Here is a tiny trained network, its code and every weight. The questions are about switching its units off for an input and a target symbol, where a switched-off unit gives its printed mean instead of its output.

import numpy as np


def w(rows, s, z=0):
    codes = np.array(rows[::2]) - 128.0
    scale = np.full(codes.shape[1], s)
    scale[-1] = z or s
    return codes * scale


def f(y):
    return y / 2 * (1 + np.tanh(0.7978845608 * (y + 0.044715 * y**3)))


def softmax(a):
    e = np.exp(a - a.max(-1, keepdims=True))
    return e / e.sum(-1, keepdims=True)


def log_softmax(a):
    a = a - a.max(-1, keepdims=True)
    return a - np.log(np.exp(a).sum(-1, keepdims=True))


def net(x, mask):
    ids = ['αβγεημξπστψω'.index(c) for c in x.split()]
    T = len(ids)
    res = E[ids] + P[:T]
    u = 0
    for l in range(3):
        q, k, v = (res @ M[l].T for M in (Q, K, V))
        z = softmax(np.where(np.tri(T) > 0, q @ k.T / 2**0.5, -1e9)) @ v
        res = res + np.where(mask[u], z, O[l][:, -1]) @ O[l][:, :-1]
        u += 1
        y = f(res @ A[l][:, :-1].T + A[l][:, -1])
        res = res + np.where(mask[u : u + 4], y, B[l][:, -1]) @ B[l][:, :-1]
        u += 4
    return log_softmax(res[-1] @ U[:, :-1].T + U[:, -1])


Q, K, V, O, A, B = {}, {}, {}, {}, {}, {}
E = w([
[137,139,165,154,224,141,164,177],'α',
[167,122,125,142,101,72,175,184],'β',
[125,158,75,195,87,189,180,179],'γ',
[84,102,87,184,92,161,156,70],'ε',
[29,244,128,145,178,84,181,181],'η',
[114,176,158,204,98,86,163,93],'μ',
[100,72,61,191,119,109,153,190],'ξ',
[207,130,56,230,216,164,206,188],'π',
[119,31,229,84,189,35,149,132],'σ',
[63,133,202,181,205,192,161,100],'τ',
[150,43,232,246,85,170,107,190],'ψ',
[52,6,136,93,132,180,143,114],'ω',
],0.011)
P = w([
[131,221,46,34,98,131,6,85],'0',
[146,191,92,45,137,94,47,104],'1',
[150,149,104,91,154,107,57,104],'2',
[115,134,113,94,135,108,93,132],'3',
[101,126,130,128,144,112,112,138],'4',
[96,115,137,135,136,120,142,151],'5',
[99,104,136,162,131,125,161,150],'6',
[89,93,146,161,133,126,185,155],'7',
[82,85,155,181,144,125,196,165],'8',
[64,94,157,181,139,143,219,177],'9',
[54,74,171,206,127,137,231,171],'10',
[44,90,160,204,119,144,239,186],'11',
[12,108,179,207,129,143,255,200],'12',
],0.0068)
Q[0] = w([
[125,161,154,192,170,86,47,65],'L0H1',
[7,124,168,233,123,57,255,188],'L0H1',
],0.0079)
K[0] = w([
[194,118,79,171,74,99,32,91],'L0H1',
[118,89,165,173,98,103,254,103],'L0H1',
],0.009)
V[0] = w([
[217,97,118,141,119,175,99,108],'L0H1',
[170,92,133,120,47,2,128,97],'L0H1',
],0.0082)
O[0] = w([
[164,173,142,2,140,159,166,189,4],'L0H1',
[176,183,139,116,82,94,222,63,37],'L0H1',
],0.0096,0.0043)
A[0] = w([
[138,131,109,225,1,102,131,117,193],'L0N1',
[201,32,64,111,106,97,100,152,243],'L0N2',
[63,69,204,61,83,134,106,87,1],'L0N3',
[196,92,116,137,120,202,95,116,67],'L0N4',
],0.0063,0.002)
B[0] = w([
[72,194,174,72,187,118,152,116,252],'L0N1',
[3,126,141,161,117,110,105,198,171],'L0N2',
[196,60,160,120,164,89,131,85,109],'L0N3',
[152,48,119,158,34,54,119,67,116],'L0N4',
],0.0073,0.0037)
Q[1] = w([
[199,188,115,115,139,141,29,154],'L1H1',
[21,159,128,230,183,111,255,205],'L1H1',
],0.0077)
K[1] = w([
[111,128,90,83,10,67,26,72],'L1H1',
[50,47,189,156,175,141,254,126],'L1H1',
],0.0057)
V[1] = w([
[146,5,166,89,179,144,68,39],'L1H1',
[3,79,60,101,85,6,123,140],'L1H1',
],0.0066)
O[1] = w([
[36,41,70,15,150,126,130,96,61],'L1H1',
[120,37,95,194,46,2,131,88,255],'L1H1',
],0.0074,0.0065)
A[1] = w([
[51,136,165,116,94,137,158,177,82],'L1N1',
[111,174,2,138,171,108,199,122,155],'L1N2',
[124,103,132,139,191,132,154,125,26],'L1N3',
[179,56,212,138,72,154,69,135,1],'L1N4',
],0.0086,0.0056)
B[1] = w([
[255,72,120,153,155,189,121,114,186],'L1N1',
[111,63,172,90,140,92,194,119,253],'L1N2',
[156,113,143,181,45,115,111,150,121],'L1N3',
[168,63,174,55,84,91,91,160,125],'L1N4',
],0.0081,0.0057)
Q[2] = w([
[239,173,113,52,38,184,116,43],'L2H1',
[230,99,21,3,123,180,19,175],'L2H1',
],0.0059)
K[2] = w([
[111,211,19,85,131,36,69,135],'L2H1',
[217,194,68,2,89,58,49,82],'L2H1',
],0.0058)
V[2] = w([
[117,177,96,123,255,133,185,115],'L2H1',
[176,74,53,178,130,136,175,182],'L2H1',
],0.0068)
O[2] = w([
[135,137,180,140,218,124,37,2,113],'L2H1',
[213,182,26,12,85,104,22,131,253],'L2H1',
],0.0084,0.0072)
A[2] = w([
[63,87,42,76,156,136,164,213,96],'L2N1',
[136,210,64,115,49,73,199,79,4],'L2N2',
[101,168,33,123,118,93,93,9,113],'L2N3',
[49,173,65,137,15,254,143,54,120],'L2N4',
],0.0075,0.0045)
B[2] = w([
[156,118,193,126,123,163,67,105,255],'L2N1',
[177,10,129,176,26,173,53,99,170],'L2N2',
[180,69,78,158,227,122,144,176,236],'L2N3',
[119,178,59,94,224,82,255,160,116],'L2N4',
],0.0082,0.0039)
U = w([
[125,172,150,81,128,157,28,129,188],'α',
[176,157,130,112,46,117,132,97,161],'β',
[60,192,85,100,66,219,165,175,254],'γ',
[130,98,77,95,131,166,220,93,126],'ε',
[97,155,158,208,158,106,138,180,27],'η',
[224,142,185,164,106,175,164,25,184],'μ',
[116,94,96,190,87,136,105,142,74],'ξ',
[195,165,89,92,173,135,81,185,130],'π',
[166,55,177,35,151,64,163,82,25],'σ',
[80,106,152,156,152,242,85,86,103],'τ',
[130,133,184,99,114,164,205,253,197],'ψ',
[60,66,129,56,99,182,85,86,135],'ω',
],0.0063,0.0034)

Each question gives the input, a string of symbols that net reads in full, and the target symbol t.
The units are the heads (2 rows each of Q, K, V and O) and the neurons (one row each of A and B). Each row of codes is followed by its name. A weight is (code - 128) times the scale printed after its matrix; where a second scale follows, it is the last column's (O, A, B and U).
mask holds one flag per unit, layer by layer, with each layer's heads first. A switched-off unit (its flag False) gives its mean, the last column of its rows in O or B, instead of its output. The means were averaged over made-up inputs and are rounded, as every weight is.
A unit's drop is (log p(t) with every unit on - log p(t) with that unit switched off) / (log p(t) with every unit on - log p(t) with every unit switched off).
The circuit of an input: a set's keep is (log p(t) with only the set's units on - log p(t) with every unit switched off) / (log p(t) with every unit on - log p(t) with every unit switched off). Starting from the 12 units with the biggest drops (on a tie, the unit counted first), units are removed one at a time, each time the one whose removal leaves the highest keep (on an exact tie, the one counted first), for as long as the keep stays at least 0.8.
units of the circuit, in order: the units of the circuit, biggest drop first
most important unit: the unit with the biggest drop
k most important neurons: the k neurons with the biggest drops, biggest first
k most important neurons of layer l: the k neurons of layer l with the biggest drops, biggest first
drop when u is switched off: that unit's drop, to one decimal
input ξ η η ψ ε η μ π μ η σ β, target σ: 2 most important neurons of layer 0	(L0N1; L0N3)
input η β η η, target η: units of the circuit, in order	(L2H1; L1H1)
input ψ π ψ η π α ξ π μ π, target π: units of the circuit, in order	(L2H1; L0H1)
input μ η π π ξ, target π: units of the circuit, in order	(L2H1; L2N3)
input η α η α β ξ α π η γ η π, target π: units of the circuit, in order	(L2H1)
input η β η μ β η ξ η μ π π α, target π: units of the circuit, in order	(L2H1; L1N2)
input η β η ξ η, target ξ: units of the circuit, in order	(L1H1; L2N2; L0N2; L2H1)
input η η ξ η ξ β, target ξ: units of the circuit, in order	(L1H1; L2N2; L0N2; L2H1)
input η ω η, target ω: 2 most important neurons of layer 2	(L2N1; L2N2)
input β ε π γ τ η η π μ, target π: units of the circuit, in order	(L2H1; L2N3; L1N2)
input γ ξ η η ψ α, target ψ: 2 most important neurons of layer 1	(L1N4; L1N1)
input ψ γ π γ β ξ η η β μ, target μ: 2 most important neurons of layer 0	(L0N1; L0N2)
input η β τ τ, target τ: units of the circuit, in order	(L2H1; L1H1)
input η μ σ α β η ψ η, target ψ: 2 most important neurons of layer 1	(L1N4; L1N2)
input η ξ η ω β γ η σ η, target σ: most important unit	L1N2
input π π η η ψ η ψ μ η, target ψ: 2 most important neurons	(L1N4; L0N2)
input π η π ψ γ, target γ: 3 most important neurons	(L2N3; L1N4; L2N4)
input ψ ψ β, target ψ: drop when L2H1 is switched off	0.6
input α β ψ π π η η η β ψ, target ψ: drop when L0N1 is switched off	-0.1
input η ξ η μ η η η η π γ π α η, target π: drop when L0H1 is switched off	0.1
input π ψ ψ η η ω η, target ω: most important neuron	(L2N1)
input ξ ε ξ η η η ε η σ η, target σ: 2 most important neurons of layer 1	(L1N2; L1N1)
input π ψ η ψ β η β σ π η η ξ η, target ξ: 2 most important neurons of layer 0	(L0N2; L0N1)
